Here is a tiny trained network, its code and every weight. The questions are about switching its units off for an input and a class, where a switched-off unit gives its printed mean instead of its output.

import numpy as np


def w(rows, s, z=0):
    codes = np.array(rows[::2]) - 128.0
    scale = np.full(codes.shape[1], s)
    scale[-1] = z or s
    return codes * scale


def norm(h):
    return h / np.sqrt((h * h).mean(-1, keepdims=True) + 1e-5)


def f(y):
    return y / 2 * (1 + np.tanh(0.7978845608 * (y + 0.044715 * y**3)))


def log_softmax(a):
    a = a - a.max(-1, keepdims=True)
    return a - np.log(np.exp(a).sum(-1, keepdims=True))


def net(x, mask):
    res = np.array(x, float).reshape(1, 8) / 4 @ E
    u = 0
    for l in range(4):
        y = f(norm(res) @ A[l][:, :-1].T + A[l][:, -1])
        res = res + np.where(mask[u : u + 4], y, B[l][:, -1]) @ B[l][:, :-1]
        u += 4
    return log_softmax(norm(res)[-1] @ U[:, :-1].T + U[:, -1])


A, B = {}, {}
E = w([
[148,129,169,28,251,164,167,160],'x0',
[155,38,124,75,9,141,163,197],'x1',
[130,85,184,174,202,68,136,182],'x2',
[134,57,84,154,162,252,174,113],'x3',
[123,91,188,146,68,139,116,162],'x4',
[170,219,190,134,105,156,220,155],'x5',
[238,3,53,122,125,98,187,135],'x6',
[124,114,88,70,118,63,222,15],'x7',
],0.0052)
A[0] = w([
[114,172,75,76,123,131,115,97,95],'0.n0',
[117,130,166,153,149,160,87,255,21],'0.n1',
[121,169,145,108,205,142,158,122,4],'0.n2',
[129,179,138,220,108,162,75,139,53],'0.n3',
],0.0074,0.0021)
B[0] = w([
[139,168,136,107,128,126,144,44,179],'0.n0',
[76,59,161,55,169,52,10,234,249],'0.n1',
[223,105,142,177,90,152,139,177,203],'0.n2',
[125,254,78,136,90,95,219,233,219],'0.n3',
],0.0059,0.0021)
A[1] = w([
[169,27,87,35,185,102,104,91,1],'1.n0',
[135,139,85,124,183,112,65,44,45],'1.n1',
[122,189,1,178,64,117,1,107,81],'1.n2',
[209,144,238,33,101,64,247,143,69],'1.n3',
],0.005,0.0024)
B[1] = w([
[130,191,87,180,87,105,152,72,194],'1.n0',
[60,114,127,166,240,82,144,29,149],'1.n1',
[152,163,91,46,118,137,254,85,231],'1.n2',
[94,224,113,27,128,128,178,34,255],'1.n3',
],0.0074,0.0024)
A[2] = w([
[146,114,158,249,197,131,166,81,8],'2.n0',
[147,182,83,90,95,36,179,101,134],'2.n1',
[145,166,157,160,70,157,168,146,75],'2.n2',
[226,169,137,178,254,202,203,206,180],'2.n3',
],0.0053,0.0015)
B[2] = w([
[130,99,91,254,140,124,68,217,151],'2.n0',
[158,156,156,71,135,246,85,153,253],'2.n1',
[118,129,57,232,216,160,103,228,144],'2.n2',
[121,35,6,92,128,225,239,123,236],'2.n3',
],0.0058,0.0036)
A[3] = w([
[159,77,132,102,38,195,134,112,109],'3.n0',
[105,191,83,131,81,130,168,72,4],'3.n1',
[142,55,30,107,2,39,188,124,166],'3.n2',
[96,199,140,228,176,225,161,83,122],'3.n3',
],0.0054,0.0037)
B[3] = w([
[177,75,104,211,105,163,119,166,177],'3.n0',
[136,188,161,112,182,120,112,121,151],'3.n1',
[166,64,106,143,150,250,156,145,253],'3.n2',
[178,65,183,151,1,53,102,152,191],'3.n3',
],0.0071,0.0041)
U = w([
[143,31,195,129,85,129,75,127,26],'0',
[93,113,173,81,176,141,70,207,120],'1',
[180,51,60,157,113,228,184,134,252],'2',
[125,62,117,203,197,79,94,108,7],'3',
[158,202,122,36,113,156,170,62,223],'4',
[118,124,90,132,177,105,117,2,17],'5',
[111,215,162,210,70,106,103,168,112],'6',
],0.013,0.0032)

Each question gives the input, the list of numbers given to net, and the class t.
The units are the neurons (one row each of A and B). Each row of codes is followed by its name. A weight is (code - 128) times the scale printed after its matrix; where a second scale follows, it is the last column's (A, B and U).
mask holds one flag per neuron, layer by layer. A switched-off neuron (its flag False) gives its mean, the last column of its row in B, instead of its output. The means were averaged over made-up inputs and are rounded, as every weight is.
A unit's drop is (log p(t) with every unit on - log p(t) with that unit switched off) / (log p(t) with every unit on - log p(t) with every unit switched off).
The circuit of an input: a set's keep is (log p(t) with only the set's units on - log p(t) with every unit switched off) / (log p(t) with every unit on - log p(t) with every unit switched off). Starting from the 12 units with the biggest drops (on a tie, the unit counted first), units are removed one at a time, each time the one whose removal leaves the highest keep (on an exact tie, the one counted first), for as long as the keep stays at least 0.8.
units of the circuit, in order: the units of the circuit, biggest drop first
top k neurons: the k neurons with the biggest drops, biggest first
top k neurons in layer l: the k neurons of layer l with the biggest drops, biggest first
drop of u: that unit's drop, to one decimal
input [-6,-6,-8,6,-2,-5,1,-4], class 4: units of the circuit, in order => 1.n2, 0.n3
input [-1,-2,-6,2,-4,6,-5,-4], class 6: top neuron in layer 2 => 2.n2
input [1,-6,-2,-4,-4,5,-8,3], class 6: units of the circuit, in order => 3.n3, 1.n3
input [2,1,-5,-4,-4,-7,3,2], class 5: top 3 neurons => 1.n1, 0.n3, 1.n3
input [5,0,-5,1,2,-6,-8,2], class 5: units of the circuit, in order => 1.n1, 0.n3, 2.n1
input [7,-7,4,3,-6,8,-5,1], class 2: units of the circuit, in order => 2.n3, 0.n2
input [0,7,8,-6,3,-5,-2,7], class 4: top 3 neurons => 1.n3, 0.n1, 2.n3
input [4,-3,2,7,-2,-7,1,3], class 3: top 2 neurons in layer 2 => 2.n0, 2.n1
input [-5,-8,6,6,-8,7,0,6], class 2: top 2 neurons => 2.n3, 0.n2
input [-2,-6,-8,-2,0,-8,-7,-8], class 4: top 3 neurons => 1.n2, 2.n0, 3.n0
input [8,-8,-2,1,-5,0,1,-5], class 2: top 2 neurons => 2.n3, 0.n2
input [-2,-2,-4,3,2,-6,-2,-3], class 4: units of the circuit, in order => 1.n2, 2.n3
input [8,6,1,2,-7,2,5,7], class 4: top 2 neurons in layer 1 => 1.n3, 1.n0
input [3,3,4,6,4,4,-1,4], class 4: units of the circuit, in order => 1.n3
input [-2,-5,-7,3,-5,-7,-7,-4], class 4: top 2 neurons => 1.n2, 0.n3
input [-7,2,4,0,6,-7,-4,5], class 2: top 2 neurons => 3.n2, 1.n2
input [-4,1,7,6,6,-3,-3,1], class 0: top 2 neurons in layer 2 => 2.n3, 2.n2
input [0,2,5,7,0,-8,-6,0], class 1: top 2 neurons in layer 0 => 0.n1, 0.n0
input [8,-6,-8,-4,-8,-7,8,-3], class 5: drop of 3.n2 => 0.1
input [-1,1,7,8,-8,-5,-6,-7], class 1: units of the circuit, in order => 0.n1
